Below is a small trained network, with its code and all its weights. Each question gives an input and a target symbol and asks what happens when units are switched off, that is, made to give their printed mean instead of their output.

import numpy as np


def w(rows, s, z=0):
    codes = np.array(rows[::2]) - 128.0
    scale = np.full(codes.shape[1], s)
    scale[-1] = z or s
    return codes * scale


def norm(h):
    return h / np.sqrt((h * h).mean(-1, keepdims=True) + 1e-5)


def f(y):
    return np.maximum(y, 0)


def softmax(a):
    e = np.exp(a - a.max(-1, keepdims=True))
    return e / e.sum(-1, keepdims=True)


def log_softmax(a):
    a = a - a.max(-1, keepdims=True)
    return a - np.log(np.exp(a).sum(-1, keepdims=True))


def net(x, mask):
    ids = ['αεζηξτψω'.index(c) for c in x.split()]
    T = len(ids)
    res = E[ids] + P[:T]
    u = 0
    for l in range(2):
        r = norm(res)
        for j in range(3):
            rows = slice(2 * j, 2 * j + 2)
            q, k, v = (r @ M[l][rows].T for M in (Q, K, V))
            z = softmax(np.where(np.tri(T) > 0, q @ k.T / 2**0.5, -1e9)) @ v
            o = O[l][rows]
            res = res + np.where(mask[u + j], z, o[:, -1]) @ o[:, :-1]
        u += 3
        y = f(norm(res) @ A[l][:, :-1].T + A[l][:, -1])
        res = res + np.where(mask[u : u + 8], y, B[l][:, -1]) @ B[l][:, :-1]
        u += 8
    return log_softmax(norm(res)[-1] @ U[:, :-1].T + U[:, -1])


Q, K, V, O, A, B = {}, {}, {}, {}, {}, {}
E = w([
[80,104,101,149,116,40,106,137,124,99],'α',
[100,152,108,137,118,81,149,93,167,155],'ε',
[144,146,113,160,132,104,155,76,170,177],'ζ',
[44,97,182,151,132,124,128,106,5,118],'η',
[110,142,96,134,174,114,166,73,167,90],'ξ',
[163,142,59,117,181,167,128,126,132,150],'τ',
[139,177,155,178,159,76,98,121,193,139],'ψ',
[110,181,107,119,140,139,161,194,179,109],'ω',
],0.023)
P = w([
[172,88,171,63,26,226,6,176,145,104],'0',
[90,183,62,121,132,144,111,79,194,174],'1',
[93,174,77,160,117,127,131,110,137,149],'2',
[116,136,114,184,132,97,138,143,90,172],'3',
[144,137,121,154,144,80,161,152,86,164],'4',
[164,164,131,122,165,57,194,138,91,124],'5',
],0.013)
Q[0] = w([
[164,167,125,135,141,115,170,217,102,121],'0.h1',
[115,139,121,98,137,149,81,127,143,142],'0.h1',
[123,121,113,127,120,65,136,123,116,160],'0.h2',
[100,137,103,122,88,170,110,96,136,102],'0.h2',
[131,154,80,75,144,51,201,84,62,143],'0.h3',
[123,167,187,1,65,143,93,162,158,119],'0.h3',
],0.01)
K[0] = w([
[120,111,146,118,134,95,112,92,85,147],'0.h1',
[147,112,144,89,88,123,130,117,160,82],'0.h1',
[115,154,156,130,233,165,132,142,98,79],'0.h2',
[140,120,113,112,142,128,112,135,150,108],'0.h2',
[206,93,173,207,241,78,177,226,119,92],'0.h3',
[140,2,79,128,79,145,92,55,135,103],'0.h3',
],0.0093)
V[0] = w([
[131,219,107,101,196,225,64,188,56,131],'0.h1',
[62,104,254,92,97,180,186,61,75,99],'0.h1',
[95,114,119,66,144,119,189,36,136,15],'0.h2',
[75,92,172,145,116,159,92,99,36,196],'0.h2',
[91,190,131,149,64,80,136,210,148,181],'0.h3',
[190,176,182,168,238,122,16,97,187,70],'0.h3',
],0.0077)
O[0] = w([
[167,170,134,39,134,100,94,181,99,185,200],'0.h1',
[151,99,156,83,162,168,253,143,164,125,100],'0.h1',
[81,101,123,88,137,101,135,142,120,135,101],'0.h2',
[134,159,129,80,204,150,144,17,123,49,204],'0.h2',
[75,200,144,119,162,172,118,159,154,115,253],'0.h3',
[134,101,144,149,219,127,71,164,139,167,255],'0.h3',
],0.012,0.0042)
A[0] = w([
[61,106,228,171,94,72,194,81,197,128,105],'0.n1',
[158,195,123,232,155,28,146,112,174,131,121],'0.n2',
[154,64,118,122,116,66,103,147,140,38,108],'0.n3',
[166,147,62,151,159,153,170,246,167,194,151],'0.n4',
[210,84,39,49,128,220,209,184,159,112,83],'0.n5',
[88,178,2,80,148,56,169,40,5,142,50],'0.n6',
[190,141,170,146,87,97,31,189,139,191,40],'0.n7',
[240,93,117,127,61,158,74,100,52,150,3],'0.n8',
],0.008,0.0057)
B[0] = w([
[87,122,51,130,136,167,165,150,116,103,163],'0.n1',
[143,120,57,139,117,141,105,113,67,155,255],'0.n2',
[125,172,108,93,152,105,156,86,126,124,141],'0.n3',
[100,135,135,193,120,81,87,84,103,61,253],'0.n4',
[167,180,106,168,88,110,108,106,110,195,190],'0.n5',
[157,158,144,144,59,78,164,156,78,180,254],'0.n6',
[116,70,125,131,127,144,248,98,136,73,213],'0.n7',
[15,142,102,154,166,147,126,160,137,186,137],'0.n8',
],0.013,0.007)
Q[1] = w([
[95,170,94,222,191,87,196,166,105,137],'1.h1',
[178,111,168,25,168,152,172,129,120,124],'1.h1',
[104,142,94,201,90,109,90,163,144,129],'1.h2',
[96,130,115,132,154,108,157,75,114,178],'1.h2',
[170,62,156,11,119,155,130,114,140,119],'1.h3',
[51,138,57,250,84,121,85,149,127,145],'1.h3',
],0.017)
K[1] = w([
[128,34,228,91,77,197,90,134,95,122],'1.h1',
[190,63,2,178,95,88,93,166,218,76],'1.h1',
[184,218,176,148,93,136,176,163,184,7],'1.h2',
[163,143,130,154,188,111,201,138,48,114],'1.h2',
[143,233,5,220,188,27,178,123,153,125],'1.h3',
[43,85,246,110,91,164,79,59,1,144],'1.h3',
],0.012)
V[1] = w([
[136,161,220,142,98,87,126,170,181,55],'1.h1',
[70,136,83,47,137,95,95,185,83,53],'1.h1',
[104,178,131,200,108,90,134,91,194,85],'1.h2',
[107,159,136,153,156,105,202,176,156,163],'1.h2',
[87,199,67,185,144,201,124,205,89,126],'1.h3',
[139,101,114,180,169,7,128,142,121,116],'1.h3',
],0.012)
O[1] = w([
[142,192,93,63,2,161,150,138,71,117,67],'1.h1',
[67,144,108,100,198,230,112,62,44,121,202],'1.h1',
[79,122,190,111,110,121,142,69,166,157,252],'1.h2',
[96,93,109,97,101,142,79,150,134,252,140],'1.h2',
[116,158,139,186,102,138,48,118,180,117,165],'1.h3',
[125,153,26,214,88,119,142,103,90,109,90],'1.h3',
],0.014,0.0046)
A[1] = w([
[128,205,151,144,140,154,97,146,129,104,104],'1.n1',
[150,138,61,62,9,242,22,200,123,115,2],'1.n2',
[87,153,191,80,68,184,49,118,164,183,32],'1.n3',
[98,128,50,113,98,232,114,73,85,55,205],'1.n4',
[230,87,118,94,133,180,124,168,82,5,123],'1.n5',
[98,38,49,162,128,155,187,147,112,146,33],'1.n6',
[91,148,99,173,47,138,62,94,165,129,181],'1.n7',
[150,172,82,164,24,131,124,157,146,31,92],'1.n8',
],0.014,0.0082)
B[1] = w([
[96,123,137,112,122,137,109,185,148,163,169],'1.n1',
[169,31,65,44,128,97,5,134,144,100,166],'1.n2',
[39,201,154,150,78,208,180,139,159,213,175],'1.n3',
[150,87,146,150,104,125,139,104,204,70,236],'1.n4',
[96,152,107,239,63,171,82,90,152,103,157],'1.n5',
[97,72,43,115,120,150,173,212,141,139,158],'1.n6',
[178,130,132,59,140,133,164,166,94,133,249],'1.n7',
[101,190,128,137,170,94,118,71,58,125,180],'1.n8',
],0.02,0.013)
U = w([
[105,93,92,46,67,110,46,107,150,122,250],'α',
[32,235,148,152,83,170,178,184,195,180,105],'ε',
[82,74,25,164,101,144,203,215,129,123,116],'ζ',
[160,71,185,1,214,113,213,173,98,107,111],'η',
[49,124,109,189,206,136,35,111,147,134,99],'ξ',
[107,127,157,165,79,134,199,26,173,43,12],'τ',
[167,200,101,166,72,72,122,105,34,171,146],'ψ',
[157,88,173,151,73,36,130,192,216,133,208],'ω',
],0.0081,0.0015)

Each question gives the input, a string of symbols that net reads in full, and the target symbol t.
The units are the heads (2 rows each of Q, K, V and O) and the neurons (one row each of A and B). Each row of codes is followed by its name. A weight is (code - 128) times the scale printed after its matrix; where a second scale follows, it is the last column's (O, A, B and U).
mask holds one flag per unit, layer by layer, with each layer's heads first. A switched-off unit (its flag False) gives its mean, the last column of its rows in O or B, instead of its output. The means were averaged over made-up inputs and are rounded, as every weight is.
A unit's drop is (log p(t) with every unit on - log p(t) with that unit switched off) / (log p(t) with every unit on - log p(t) with every unit switched off).
The circuit of an input: a set's keep is (log p(t) with only the set's units on - log p(t) with every unit switched off) / (log p(t) with every unit on - log p(t) with every unit switched off). Starting from the 12 units with the biggest drops (on a tie, the unit counted first), units are removed one at a time, each time the one whose removal leaves the highest keep (on an exact tie, the one counted first), for as long as the keep stays at least 0.8.
units of the circuit, in order: the units of the circuit, biggest drop first
k most important neurons: the k neurons with the biggest drops, biggest first
top k neurons in layer l: the k neurons of layer l with the biggest drops, biggest first
input η τ ζ ξ ω α, target ε: units of the circuit, in order => (1.h2 0.h3)
input η ξ τ ξ ω ζ, target ε: units of the circuit, in order => (0.h3)
input α η ω η, target τ: units of the circuit, in order => (0.h2 1.n4)
input η η η η ζ ψ, target η: top 4 neurons in layer 1 => (1.n5 1.n3 1.n8 1.n4)
input η η η τ, target ψ: units of the circuit, in order => (0.h3 0.n6)
input τ η ε ξ ε, target ζ: units of the circuit, in order => (0.h1 0.n1 1.n6)
input α α ψ η ε, target ξ: 2 most important neurons => (0.n4 0.n7)
input ξ η η, target ζ: units of the circuit, in order => (0.h1 1.n6 1.h2)
input ε ξ ψ η ψ η, target ε: 2 most important neurons => (0.n2 1.n3)
input η α ζ η ψ ε, target η: units of the circuit, in order => (1.h3 0.h1)
input η ψ α τ τ, target ψ: units of the circuit, in order => (0.h3 0.n5)
input ζ τ ξ η ω η, target ω: units of the circuit, in order => (1.h1 0.n4 0.h1)
input η η ψ ξ ψ η, target ξ: top 2 neurons in layer 1 => (1.n7 1.n3)
input α ψ η, target ξ: top neuron in layer 1 => (1.n3)
input η ω τ, target ε: 2 most important neurons => (0.n4 1.n3)
input ψ τ α ε, target ψ: 2 most important neurons => (1.n8 1.n7)
input α η ψ τ η, target τ: 3 most important neurons => (1.n4 0.n2 0.n3)
input η τ ε, target ψ: top 2 neurons in layer 1 => (1.n7 1.n4)
input ψ ξ α, target ψ: units of the circuit, in order => (1.h1 1.n8)
input τ τ ξ ζ, target ξ: units of the circuit, in order => (1.h1)
input ε τ η α η ψ, target ε: 3 most important neurons => (0.n2 0.n7 1.n3)
input α η ξ, target ζ: top 3 neurons in layer 0 => (0.n6 0.n4 0.n2)
input ξ α ε η α α, target τ: 3 most important neurons => (0.n3 0.n7 1.n4)
input τ ω α α ω ξ, target ξ: 2 most important neurons => (0.n7 0.n8)
input ξ τ τ ω, target ζ: top 3 neurons in layer 0 => (0.n7 0.n6 0.n3)
input η ζ η, target η: 2 most important neurons => (0.n6 0.n4)
input ω ξ η ω ψ, target ε: 2 most important neurons => (1.n3 0.n4)
